Each row is shifted at random along 8 fixed directions that mean nothing.
Known rows, with every step that occurs:
a u d q k r: [-379  -30  -99   16  -82  129  -55   56   58   12  -86 -174  -17 -358
  -88  -76 -262   87 -477   12   56  -86  -67  389  399   -5  -64 -126
  107 -274  313  102   13 -137  -17  196  147  139 -181  108 -183  -14]
u r e z a d: [-182 -159   11 -123  271  -11   18 -177  -27   59   65 -301  -65  -41
 -132 -439  -95  231   22  -97   -1 -149 -275 -163  114   60  146   96
  -29  122  218 -423  301  267 -160  214   19 -143  139  -76 -139 -238]
q z r a u d: [-114   74  146  248   99  150   52  119  -93  160  145 -420 -328  116
  -59 -294   10  -39 -246  -94  -62 -322 -353 -191  217   68   34  227
  195 -187  -51  163  209   42 -263  -42  169  -88  -70   -1  -51 -363]
q z a u r e: [-310   22  238 -341   85 -186  129 -235 -168   91  403  -33 -304   -3
 -167 -147 -122 -206 -150 -132 -106  -10 -345 -272  467  -60   33  430
   85  318  422 -135  255  502 -155   12  134  -89   59 -141 -165 -190]
q k d u a r: [ 147  614   24  -56  195   82 -179  254  134  -80  120  -51 -109 -279
 -158 -276  216  173 -455  228  252   57   45  306  213   74  181   46
  156 -373  112   86  -21 -251  -55   37 -148  306   82  199 -133 -394]
u d e r a z k: [  16  225 -489 -379 -275  165  308 -161 -261 -141 -217  131 -322  173
   25  264 -376  -88 -285   99  249 -282 -294  186  134 -149 -146  277
 -166   31  -10  258  191  253   -4  122  189  -45  135  427 -532  127]
d k q z a u: [  85   60   66  187   39  247  302 -341  202 -184  620 -184   46  -86
 -116 -425  -49  315  108 -248  312 -187 -335  -71    8 -314  302  307
  266   10 -499  -17    5   84   29  -23  191   -9   74  194  124 -596]
a d k r e: [ 146   17 -371 -109 -126   14 -130 -143 -215 -213  -52  228 -148  -41
   54 -121  102  172  -81 -193  289  201   37  -31   23 -392   50  241
  -24 -155   18  245  237  241   67 -241  -39  175  117  168  163  128]
u d k r: [ 125   84 -267  -33   51  -30 -172   86   56  -92  -27  134    4  -80
   44 -107  -48  116 -329   47  248  170   75  252  342 -239   48    2
   90 -233   84  249   78   82   95   60   44  116   61  187  -89  139]
z r a u d: [-109  593 -115  309   36   15  -80   97  129 -157 -231 -234 -147  127
 -129 -388    5  -82 -454  285  331 -122 -384   81   92  224  180   43
  270 -481 -269  309  128 -180 -211   52 -128  216   60  316 -254 -555]
d k r e z a: [-249  220 -252 -117   34   91   20 -228   26 -387 -141 -163  -97  155
  109 -111 -145   93 -460 -151  200 -149  -44  136  167  -42 -145  392
  155   95  124   13  142  529 -175  421 -183  149  127  116 -177 -212]
d u r a z k: [ 132  -84   38 -147  177 -299  156 -141 -378    0  224  -53  -85  -33
 -381 -225  -12  138   54  -21  154  -93 -220 -353  348 -300  393   -8
  -45  131  332   20  121  441  171 -146  202  -41  315  -62   59  242]
d z k r: [ 124    6  -89  132  239  176  154   15 -183 -165  -43 -213 -100  104
    1  -86  178  234  -93 -287  252 -385 -180 -151  -44  -97  256  279
  275 -282 -171  298  -47  439 -175  -72 -134   -5  139  -83   90   32]
a u d k r e z: [  95  -67 -199  -81   16 -226  211 -369 -377 -160  104  -35  -20   44
  -80 -284  132   60 -152 -226  230  -33  -89 -218  161 -402  300  379
   29  -93  -22  174  399  327  -54   94  133  145  333   63  139  200]
e r a z k: [-239  286   54  -41  175   -2   48 -231 -183  -40  -35 -268 -322   53
 -214  -32 -204  227 -330  129   16 -380 -338   63   43  275   87  217
  133  154  338 -154   68  601 -314  296 -175  -87  333 -216 -326 -199]
a r e z k u d q: [  -2   94 -284   -8    8  -69  188 -149 -312 -241  -23 -300  -90  -27
   15 -244  179   15 -145 -325  375 -133 -167 -132  -20 -160  216  303
   86 -470 -292  407  274  137 -192 -140  112  260  187  267   54  -58]
r a u d: [ -67  120 -178  197 -158  -34  114 -119 -120   50    2    5  -77  353
  -63 -158  -11 -197  -94   47  217 -147 -325 -126   70 -186  207  169
   34 -108 -295  321   48   21  -72   26  109   68   97  157  -20 -112]
u d a z r: [ 305  -92  -85   47  -73  150 -145    8 -208   45  455   82 -430  195
  220 -242  -15 -131   34 -231 -159  369 -189 -330  148 -436 -127  116
   84  -68  -74  206  132  399    4 -314  540   87   66  153   80  180]
q k r e: [-166  217 -224 -357   -3   92   64   78 -456 -208 -179  295 -227  -16
  -22  202  182  -83  -77 -283  185  -88   85   19  270 -240 -112  310
  -56 -109  307  382  172  320  -56 -127 -234  175  -76  -91  -72   96]
q k r e z a d: [ -84  145 -227  -63 -246  474  -19 -113  -68 -303   54 -196 -345   57
  236 -132 -125  111  -56 -421  244 -100 -134  166 -102 -154 -361  459
   -8 -134 -172  -30  238   36 -188  -16  -31   48 -222  258  -90 -391]
a u r e: [ -52  130   66 -231  -61 -142 -148   91 -127  149  338  -68 -298  118
   -3   -4  137 -221   23 -195   89  205 -244 -289  297  -43 -112  447
  -73 -300  145  283  325  232  -51 -460   59  -25 -370   98  182 -212]
q z a d: [ 113  195 -135  -41   70  233  -25  148   45  -70   94   98 -215 -107
   59 -274 -136   88  110   -8  254  -52  -74   50   97 -209 -108 -146
  117  118 -112 -163  177 -178  135  -69  207   15    2  311 -192 -365]
a d u r e z k q: [-106   17  -45  129  177 -125  179 -364  265 -169   84 -478  221 -241
 -199 -633   79  416 -216 -154  420  -97 -334   91   24  113  336  168
   34 -267 -228  -96  294   45 -231  152 -106   34  300  173   74 -502]
u d e r a: [-102    2 -357 -336  129  197   79   59 -179   74 -256   13 -188  197
   72  116 -136  -62 -176  -21   62 -264   21   -8  360 -185  -41   52
 -179  -27  261  239  182  186   24  167   74   -5   45   59 -191  145]
d q z r: [-327  -38   32   56  251   60   91   31   12  -77  126 -108 -231  -76
   37 -154  -45   53 -264 -138 -117 -286 -301  -12  171   89   55   35
  250   21   29  127 -124  444 -295  133  -45   58  241 -182  -94 -219]
r a d k q: [-180 -191   -6  260  135  136 -135 -328  280   54  126 -131   90  -19
  -79 -368 -102  443 -247  -56  -87  -25 -107   79   46  -36  113    1
   89  169   96 -146  -85  328 -186  315   16   67  353 -201   41 -172]
u r a z: [-117  678   -5  102  296   92  -70  271 -352  -78 -276  -41 -273  355
  -78 -206  488 -135 -117  -99  328 -462 -163 -259   74  240  167  160
  138 -405 -190  731  -94  386 -343   28 -220  310  320  -65 -115 -279]
a z k d u: [ 253 -128 -134  288 -224 -132   63 -213  252 -135  146 -134  -29 -306
  -80 -421 -310  231 -261  231  376  283  -56  296  158 -263   37 -303
   98   84   58 -488  340 -227  286  -22  325  -24  183  341  121  -73]
q k d u: [-212 -172  -77  646   36   13 -134 -216  133 -292 -100 -338   58 -204
  -17 -619   83  218 -278  -81  339   73  133  228  186 -259   75 -374
   76  -32  123  -47  154 -251   56  216  109  329  264 -155  451  -90]
k a r e: [ -58   77 -268   36 -292  217  127  -43 -113  -35  -29   61 -107  151
  129  -28   -4  -47  125 -176  330  -97 -119  -85   76 -229   24  359
  -14 -162 -260  108  131  126   66 -415 -168  -46 -225  295  109 -357]
u r a d e z k: [ 256   -5  -43   36  219   89  101 -350  142 -141  182 -198  -60  -21
 -115 -476 -151  390    3   59  265 -204 -338  -82   57    7  259  139
  -86   27 -155 -258  252  106 -103  119  -22 -120  419  122 -185 -276]
a r e z: [  -6  -41 -284  -87  -68   36  234   83 -600 -109  -93 -174 -223  232
   97    7  237  -35  437 -500  250 -364 -120 -360 -110 -293   29  295
 -109 -166 -202  228  355  253   64 -343    1  -54 -176   72  290  -63]
e z r a d k: [ 147    3 -335  -80  -60  -11  131 -194 -287 -229   69  111 -230  194
  -25 -110 -157  235  -61  -65  134 -176 -338  -81 -130 -342   81  174
  -44   94 -179   84   82  411  -83   45   -2   29  352  211  -94   90]
d e z k a: [-176  143 -213  371  216  401  228 -238  274 -202 -318 -473  177   97
  116 -325  -67  324 -308   27  404 -579 -151  126   55  213   -3   78
  119  -50 -264  -31  171  112 -199  416 -111   29  182  246 -181 -561]
z a u r: [-277  226 -125  375  -31  151 -104  163  147 -119 -149 -614   42    0
 -114 -378 -101   53   10  -18  585 -254 -342   57  142   78  109 -151
  137 -501 -230  157  129 -304  159 -132   55  -26 -476  383  113 -669]
e z k u d: [   9   12   18  402  217 -114  213 -329  138  -30  139 -474   97   62
  -74 -439    8  162 -358   69  347 -216 -352  136   21  117  316  168
  241 -152 -318  -82  205   89 -349  395  -19  -65  392   20  -29 -264]
e z a d u r: [ -85  318  -38  -91  230 -135   65 -165  203 -109   90 -172  -28   -5
 -132 -479 -119  143 -357  186  309 -111 -378  154  109   91  309    3
  185   16  -89 -166   19  138 -150  391  -87   85  413  244 -222 -308]
z r a u d k q: [ 168  -86   -8  299  216   35  179 -345   10 -100  358 -246  143  -62
 -336 -618  129  417   22 -128  180  -76 -393 -266   -4 -297  714  146
  194 -362 -363  156   60  102  -82 -108  108   82  316   -9  154 -269]
q k r a: [-309  178 -270  -71 -320  163   16   26  -95 -242 -248  222 -180   88
   64  240 -344 -146 -323  -37  288 -140   28  423  401 -207 -323   71
  -43   92  216  147  -78  145   33  157 -254   51  -91   87 -204  -49]
q z r a d e: [ 213  258 -354 -313   97  173  200   67 -428 -251 -220  432 -388   32
   49 -121   66  -91   43 -112  264 -183  -31 -239  180 -421   18  -67
  -13   77  -37  308  269  114   83 -209  125  230  425  245 -207   38]

Rows:
[-211  439   97   87  477  203  -71 -360  347 -442  117 -118  -44 -291
 -166 -746    9  456 -321  162  -17 -136 -186   76 -103  331  161  113
  219  126  -10 -377   40   95 -419  602 -224  449  578  -89 -438 -644]	r e z a d q k
[  20  323 -250 -293   -6 -255  282 -138 -230 -173 -215  258 -108  -19
 -191  -37   81 -102 -512  130  470  -86 -296   14  154  -39  186  361
   93 -204  -50  390  144  349 -248   17 -211  196  418  323 -262  155]	a d z k u r e
[   3  466   72 -301  169  232  -91  252  153   -2  269  -92 -366 -172
  110 -240   61 -153 -452  -89   32  100   56   -5  403   82 -123  365
  311 -310   52  168  168  -10 -199 -108  116  273  -77  301 -268 -439]	k u d q z a r e
[ 329  337 -246 -366  -72  -69  -67  206 -560 -111  270  160 -440   88
  173   91  378 -241  -58 -490  325  189   50 -197  138 -580  -25  295
   16 -291  -48  740  117  215  -14 -554  415  354  158  322  110  145]	q z k d u a r
[ -27  242 -159 -317   96 -120  235   63 -769  -38    4  -75 -229   61
 -116  141  391 -230    0 -410  323 -275  -90 -397  197 -281  165  481
   36 -183   87  571  241  438 -122 -348   87  119   77   60   49  -38]	q z k u a r e
[ 175  311  -20  320  235  221 -111 -155   85 -248  231 -564  -64   67
   29 -615  148  297 -219 -209  374 -133 -180  -69  -38  -86  292  279
  351 -477 -382  187  181   10 -166  142  157  215  120  229   82 -425]	e z a u d k r
[-165  443  -89 -108   41 -184  127  -47 -261 -291 -112   75 -124 -250
 -238 -182   20 -228 -426  196  319   56  -82   40  392   -7  -31   63
  103  -58  283   -4  233  156  -72  136  -56  302  261  138 -229 -289]	q k u a z r e
[-191  297 -349  254  -98   36   65 -382  -68 -370 -520 -211   -8   75
  -62 -315 -101  -67 -538   51  523 -158 -164  120  216  -78  230   20
  182 -228  -34  376  230    9  -74  226   73  314  385  228 -215 -104]	z k r a u d e
[-116  206 -116    5  105    4  369 -427  125 -160   10 -207 -133 -151
  -30 -195 -221   20 -676  185  439 -278 -287  398  319   75  183  276
  194    7  -76   40  253  110 -283  440  -76  -31  505  137 -289 -225]	q z k u d e r
[ -82  -56 -366   79  -48   73  251 -476 -161 -195 -137 -270  -92  194
   -6 -127 -153  -22 -334  -84  481 -219 -224   50  175 -287  273  230
  -17 -145 -118  308  188  203 -126  151   33   45  369  102   35   46]	z k u d e r a
[-200  -72 -103  -39 -111  168  448 -198 -257   69  -13 -214  -32  -35
 -166  -90 -176   95 -429   43   15 -421 -150  156  307 -117   47  361
  -16  133  145 -127  226  200 -119  425  -84 -130  -15  114 -134   58]	q k u d a r e z
[ -51 -255 -470 -350   -7   18  -34  -58 -518 -239  -91  389   54 -293
  -68  -94   88   25  252 -390  220  141  223 -204  245 -699  145 -151
 -268  -94  242  249   33  109  226 -226  217  371  198   45   90  276]	u a d q k r e
[-361   14   90  201  305  234  213 -467  126  160   43 -750 -116  -89
  -93 -244  -79  291 -722   59  128 -625 -468  202   15  433  279  421
  234   19   46 -114   52  385 -609  604 -117 -194  465 -181 -133 -479]	q z k u a d e r
